20; 10; 16
-2; 16; -7
-53; -1; -15
-20; 5; -16
-1; -18; -3
-15; -7; 18
48; 23; -10
->
-20; 5; -16
-53; -1; -15
48; 23; -10
-2; 16; -7
-1; -18; -3
20; 10; 16
-15; -7; 18

32; -16; 15; -8; -56; 46; -54
-10; 57; -18; -61; 18; -28; 47
-54; -23; -20; 25; 43; -32; -8
59; -25; -54; -56; 7; 33; -52
->
59; -25; -54; -56; 7; 33; -52
-54; -23; -20; 25; 43; -32; -8
-10; 57; -18; -61; 18; -28; 47
32; -16; 15; -8; -56; 46; -54

18; 46; 8; -23; -25; -24; 35; -17; -8; 42
-23; 29; -30; -53; 46; -38; 21; 5; -5; 14
-4; -17; 34; 36; -5; 31; -36; 10; 9; -40
9; -49; 26; 9; 61; 35; -45; 14; 14; -63
->
-23; 29; -30; -53; 46; -38; 21; 5; -5; 14
18; 46; 8; -23; -25; -24; 35; -17; -8; 42
9; -49; 26; 9; 61; 35; -45; 14; 14; -63
-4; -17; 34; 36; -5; 31; -36; 10; 9; -40

17; -63; 47; 4
-12; -42; 45; 18
0; -45; 54; -1
->
-12; -42; 45; 18
17; -63; 47; 4
0; -45; 54; -1

-32; -23; -13; -21; 10; -34; 34; -7; 1; -21; 9; 13; 49; -20
-4; -20; 10; -2; -43; 18; 26; -6; 6; -24; -24; -21; -1; 30
-19; -17; 20; 30; 48; 28; 11; -10; 44; 0; 11; -17; -1; -11
-3; -31; 2; 17; -12; 36; 12; -13; -11; 31; 10; -32; 1; -26
->
-32; -23; -13; -21; 10; -34; 34; -7; 1; -21; 9; 13; 49; -20
-3; -31; 2; 17; -12; 36; 12; -13; -11; 31; 10; -32; 1; -26
-4; -20; 10; -2; -43; 18; 26; -6; 6; -24; -24; -21; -1; 30
-19; -17; 20; 30; 48; 28; 11; -10; 44; 0; 11; -17; -1; -11

14; 18; -7; -1; -9; -34; -8; -15; -3; -2
16; 29; -3; -15; 15; -7; -36; -12; -4; 14
3; 12; -21; -6; -2; -30; -16; -7; 1; 0
4; 29; -46; 15; 9; -10; -54; -41; 0; 16
-9; 29; -2; 12; -1; -44; -26; -33; 4; -4
-14; 1; -17; 0; -3; -27; -3; -5; 6; -29
2; 12; -11; -2; 2; -29; -12; -12; 1; -4
15; 14; -51; -6; 15; -8; -3; -6; -3; -20
->
15; 14; -51; -6; 15; -8; -3; -6; -3; -20
4; 29; -46; 15; 9; -10; -54; -41; 0; 16
3; 12; -21; -6; -2; -30; -16; -7; 1; 0
-14; 1; -17; 0; -3; -27; -3; -5; 6; -29
2; 12; -11; -2; 2; -29; -12; -12; 1; -4
14; 18; -7; -1; -9; -34; -8; -15; -3; -2
16; 29; -3; -15; 15; -7; -36; -12; -4; 14
-9; 29; -2; 12; -1; -44; -26; -33; 4; -4

12; -12; -3; 6; 7; -1
1; -3; 0; -3; -6; 0
4; 13; -18; -4; -12; 3
-14; -25; -6; 2; -2; 48
-12; -21; 29; -9; -13; -21
18; 6; -22; 8; 2; -16
5; 8; -7; 6; 7; -1
8; -22; 13; -3; -4; -10
-13; 43; -33; -11; -8; -1
-3; 27; 35; -8; -4; -20
9; 18; 14; -2; 0; 16
->
-13; 43; -33; -11; -8; -1
18; 6; -22; 8; 2; -16
4; 13; -18; -4; -12; 3
5; 8; -7; 6; 7; -1
-14; -25; -6; 2; -2; 48
12; -12; -3; 6; 7; -1
1; -3; 0; -3; -6; 0
8; -22; 13; -3; -4; -10
9; 18; 14; -2; 0; 16
-12; -21; 29; -9; -13; -21
-3; 27; 35; -8; -4; -20
